Here is a tiny trained network, its code and every weight. The questions are about switching its units off for an input and a class, where a switched-off unit gives its printed mean instead of its output.

import numpy as np


def w(rows, s, z=0):
    codes = np.array(rows[::2]) - 128.0
    scale = np.full(codes.shape[1], s)
    scale[-1] = z or s
    return codes * scale


def f(y):
    return np.maximum(y, 0)


def log_softmax(a):
    a = a - a.max(-1, keepdims=True)
    return a - np.log(np.exp(a).sum(-1, keepdims=True))


def net(x, mask):
    res = np.array(x, float).reshape(1, 6) / 4 @ E
    y = f(res @ A[0][:, :-1].T + A[0][:, -1])
    res = res + np.where(mask, y, B[0][:, -1]) @ B[0][:, :-1]
    return log_softmax(res[-1] @ U[:, :-1].T + U[:, -1])


A, B = {}, {}
E = w([
[90,124,95,197,245,178],'x0',
[3,64,214,141,109,91],'x1',
[128,129,128,127,128,127],'x2',
[73,209,81,164,95,69],'x3',
[162,227,234,148,147,152],'x4',
[65,162,112,3,190,113],'x5',
],0.0057)
A[0] = w([
[39,94,190,129,127,121,28],'n0',
[135,126,151,96,74,117,48],'n1',
[180,158,64,114,125,129,41],'n2',
[67,213,74,165,93,93,64],'n3',
[138,134,142,66,76,104,84],'n4',
[115,67,48,126,111,123,52],'n5',
[103,113,121,151,206,137,73],'n6',
[131,126,126,124,133,118,228],'n7',
[119,66,63,109,114,116,51],'n8',
[152,124,159,98,51,108,74],'n9',
[141,123,138,97,95,126,87],'n10',
[139,156,154,134,145,120,81],'n11',
[135,176,193,118,147,136,56],'n12',
[120,131,118,120,118,140,254],'n13',
[146,178,200,144,138,138,53],'n14',
[184,69,151,105,159,167,67],'n15',
[93,126,120,197,216,154,47],'n16',
[66,94,187,164,107,114,64],'n17',
[90,167,121,8,180,112,50],'n18',
[101,162,114,150,110,117,73],'n19',
[208,170,81,114,158,144,52],'n20',
[143,183,170,142,129,131,112],'n21',
[143,66,174,85,155,143,100],'n22',
[171,91,142,242,67,123,38],'n23',
[97,130,126,91,138,132,93],'n24',
],0.016,0.0094)
B[0] = w([
[223,73,120,98,129,141,190],'n0',
[144,173,99,124,93,146,146],'n1',
[198,86,130,115,120,126,162],'n2',
[135,152,252,91,115,105,186],'n3',
[129,194,103,107,90,124,171],'n4',
[57,70,122,82,86,129,170],'n5',
[131,189,93,145,73,137,173],'n6',
[126,120,117,207,119,84,230],'n7',
[64,76,121,74,97,139,163],'n8',
[126,197,87,109,87,143,174],'n9',
[137,159,117,113,101,130,145],'n10',
[106,105,116,110,110,128,144],'n11',
[65,79,119,96,112,134,170],'n12',
[123,117,111,235,116,64,255],'n13',
[68,65,115,109,105,117,177],'n14',
[127,150,226,118,119,99,171],'n15',
[127,217,82,82,65,142,195],'n16',
[209,78,116,117,134,117,195],'n17',
[112,124,132,160,197,249,199],'n18',
[129,138,171,105,117,123,141],'n19',
[223,89,120,100,106,148,184],'n20',
[80,80,105,126,102,109,185],'n21',
[119,157,212,125,124,96,180],'n22',
[107,149,140,148,216,246,198],'n23',
[142,118,132,139,149,163,149],'n24',
],0.035,0.0091)
U = w([
[189,93,115,112,112,104,114],'0',
[104,137,137,138,156,161,115],'1',
[122,182,98,113,78,101,98],'2',
[73,84,118,102,102,90,116],'3',
[125,125,136,149,112,94,252],'4',
[123,144,201,121,114,80,111],'5',
[114,148,89,126,206,1,104],'6',
[120,144,116,58,182,67,99],'7',
],0.0095,0.016)

Each question gives the input, the list of numbers given to net, and the class t.
The units are the neurons (one row each of A and B). Each row of codes is followed by its name. A weight is (code - 128) times the scale printed after its matrix; where a second scale follows, it is the last column's (A, B and U).
mask holds one flag per neuron, in row order. A switched-off neuron (its flag False) gives its mean, the last column of its row in B, instead of its output. The means were averaged over made-up inputs and are rounded, as every weight is.
A unit's drop is (log p(t) with every unit on - log p(t) with that unit switched off) / (log p(t) with every unit on - log p(t) with every unit switched off).
The circuit of an input: a set's keep is (log p(t) with only the set's units on - log p(t) with every unit switched off) / (log p(t) with every unit on - log p(t) with every unit switched off). Starting from the 12 units with the biggest drops (on a tie, the unit counted first), units are removed one at a time, each time the one whose removal leaves the highest keep (on an exact tie, the one counted first), for as long as the keep stays at least 0.8.
units of the circuit, in order: the units of the circuit, biggest drop first
k most important neurons: the k neurons with the biggest drops, biggest first
drop of u: that unit's drop, to one decimal
input [-3,7,3,2,-4,-4], class 0: units of the circuit, in order	n17
input [-8,-7,-1,-7,-7,7], class 2: 4 most important neurons	n4; n9; n23; n10
input [-6,-1,-6,-8,-4,1], class 5: 2 most important neurons	n15; n22
input [0,-7,8,-7,8,0], class 3: units of the circuit, in order	n14; n12
input [7,-2,-8,6,8,-2], class 3: units of the circuit, in order	n14; n21
input [-4,0,2,-4,1,-3], class 2: 3 most important neurons	n9; n3; n18
input [6,-7,5,-8,3,-5], class 5: 2 most important neurons	n15; n0
input [1,-3,-6,6,7,5], class 3: units of the circuit, in order	n21; n12
input [2,-7,-3,0,-6,-7], class 0: 3 most important neurons	n20; n2; n18
input [-8,3,7,-7,-8,0], class 2: 2 most important neurons	n9; n4
input [4,-8,-8,5,-8,1], class 0: 2 most important neurons	n20; n2
input [0,5,-5,0,4,-1], class 0: 2 most important neurons	n17; n0
input [-8,6,1,-4,2,5], class 2: 3 most important neurons	n4; n9; n1
input [-3,-3,-7,-5,-8,-4], class 3: units of the circuit, in order	n5
input [-4,6,-2,-2,2,-2], class 0: 2 most important neurons	n17; n0
input [8,-8,5,-2,-6,1], class 0: 3 most important neurons	n20; n2; n9
input [5,-6,0,3,6,2], class 0: 2 most important neurons	n20; n2
input [7,5,4,8,-3,7], class 5: drop of n3	3.4
input [5,-4,2,3,3,8], class 1: drop of n5	0.0
input [2,8,-1,-5,-7,6], class 0: drop of n0	1.9
input [-1,-4,-5,-2,-1,8], class 1: units of the circuit, in order	n18
